Below is a small trained network, with its code and all its weights. Each question gives an input and a class and asks what happens when units are switched off, that is, made to give their printed mean instead of their output.

import numpy as np


def w(rows, s, z=0):
    codes = np.array(rows[::2]) - 128.0
    scale = np.full(codes.shape[1], s)
    scale[-1] = z or s
    return codes * scale


def f(y):
    return np.maximum(y, 0)


def log_softmax(a):
    a = a - a.max(-1, keepdims=True)
    return a - np.log(np.exp(a).sum(-1, keepdims=True))


def net(x, mask):
    res = np.array(x, float).reshape(1, 2) / 4 @ E
    y = f(res @ A[0][:, :-1].T + A[0][:, -1])
    res = res + np.where(mask, y, B[0][:, -1]) @ B[0][:, :-1]
    return log_softmax(res[-1] @ U[:, :-1].T + U[:, -1])


A, B = {}, {}
E = w([
[229,98,62,114,186,120,140,144,198,94],'x0',
[246,223,162,208,169,117,167,159,174,145],'x1',
],0.013)
A[0] = w([
[171,160,98,109,132,113,133,126,153,113,13],'neuron 1',
[133,136,172,137,115,129,67,144,176,110,254],'neuron 2',
[171,92,66,68,158,156,145,132,94,69,217],'neuron 3',
[137,78,49,137,199,129,102,191,188,68,57],'neuron 4',
[172,90,187,150,169,171,105,179,146,196,6],'neuron 5',
[165,76,68,89,164,142,132,128,186,66,168],'neuron 6',
[88,144,210,128,58,117,81,66,76,151,215],'neuron 7',
[115,192,249,120,59,134,125,138,44,107,226],'neuron 8',
[87,106,145,105,138,167,89,142,72,88,245],'neuron 9',
[187,170,179,197,122,124,174,115,127,182,74],'neuron 10',
[100,195,147,137,97,135,105,106,77,204,2],'neuron 11',
[79,70,119,70,123,125,126,89,77,61,3],'neuron 12',
[177,147,138,146,74,36,175,127,102,84,22],'neuron 13',
[118,129,117,68,132,107,134,130,101,117,248],'neuron 14',
[62,100,79,2,136,108,77,121,154,133,6],'neuron 15',
[128,178,163,185,202,147,88,130,127,179,13],'neuron 16',
[142,170,164,151,132,135,103,115,150,133,6],'neuron 17',
],0.0092,0.0043)
B[0] = w([
[125,129,176,114,83,54,77,131,186,121,151],'neuron 1',
[178,195,80,218,193,172,129,198,209,131,166],'neuron 2',
[210,207,104,187,109,131,68,109,177,185,196],'neuron 3',
[76,168,247,179,66,105,58,57,240,187,189],'neuron 4',
[65,93,197,86,56,68,165,177,158,56,151],'neuron 5',
[192,136,99,143,47,98,76,68,167,229,205],'neuron 6',
[205,105,162,191,62,183,58,103,203,185,252],'neuron 7',
[216,138,162,158,136,112,68,160,157,204,251],'neuron 8',
[214,253,72,129,111,158,137,204,151,114,219],'neuron 9',
[143,131,115,58,139,110,102,238,130,86,211],'neuron 10',
[128,45,162,149,35,58,71,91,195,219,186],'neuron 11',
[127,140,166,34,95,33,162,218,156,102,218],'neuron 12',
[139,91,150,80,112,97,98,168,130,95,148],'neuron 13',
[224,219,70,124,160,193,139,159,123,53,185],'neuron 14',
[166,141,194,83,113,28,143,240,101,96,223],'neuron 15',
[74,177,176,40,97,85,196,159,125,70,171],'neuron 16',
[22,161,191,39,58,81,143,131,131,49,151],'neuron 17',
],0.0073,0.014)
U = w([
[132,85,209,138,84,101,83,87,158,219,65],'0',
[126,140,188,2,121,13,159,214,90,27,54],'1',
[192,179,120,163,171,214,121,164,134,141,237],'2',
[86,36,85,139,192,230,231,41,49,16,2],'3',
[83,97,77,103,232,211,206,67,46,75,2],'4',
],0.0075,0.0043)

Each question gives the input, the list of numbers given to net, and the class t.
The units are the neurons (one row each of A and B). Each row of codes is followed by its name. A weight is (code - 128) times the scale printed after its matrix; where a second scale follows, it is the last column's (A, B and U).
mask holds one flag per neuron, in row order. A switched-off neuron (its flag False) gives its mean, the last column of its row in B, instead of its output. The means were averaged over made-up inputs and are rounded, as every weight is.
A unit's drop is (log p(t) with every unit on - log p(t) with that unit switched off) / (log p(t) with every unit on - log p(t) with every unit switched off).
The circuit of an input: a set's keep is (log p(t) with only the set's units on - log p(t) with every unit switched off) / (log p(t) with every unit on - log p(t) with every unit switched off). Starting from the 12 units with the biggest drops (on a tie, the unit counted first), units are removed one at a time, each time the one whose removal leaves the highest keep (on an exact tie, the one counted first), for as long as the keep stays at least 0.8.
units of the circuit, in order: the units of the circuit, biggest drop first
k most important neurons: the k neurons with the biggest drops, biggest first
drop when u is switched off: that unit's drop, to one decimal
input [0,1], class 2: 2 most important neurons	neuron 12; neuron 15
input [-6,-7], class 1: units of the circuit, in order	neuron 12
input [7,-4], class 0: 2 most important neurons	neuron 4; neuron 6
input [-3,0], class 2: units of the circuit, in order	neuron 4; neuron 12
input [5,3], class 0: 2 most important neurons	neuron 4; neuron 9
input [-7,-8], class 1: 4 most important neurons	neuron 12; neuron 15; neuron 9; neuron 6
input [-6,7], class 1: 2 most important neurons	neuron 10; neuron 16
input [7,-6], class 0: 2 most important neurons	neuron 6; neuron 4
input [5,2], class 0: 2 most important neurons	neuron 4; neuron 9
input [4,1], class 0: 2 most important neurons	neuron 9; neuron 4
input [6,6], class 0: 2 most important neurons	neuron 4; neuron 6
input [8,8], class 0: drop when neuron 5 is switched off	-0.1
input [8,7], class 0: drop when neuron 4 is switched off	0.7
input [7,-1], class 0: drop when neuron 4 is switched off	0.2
input [1,-4], class 1: most important neuron	neuron 15
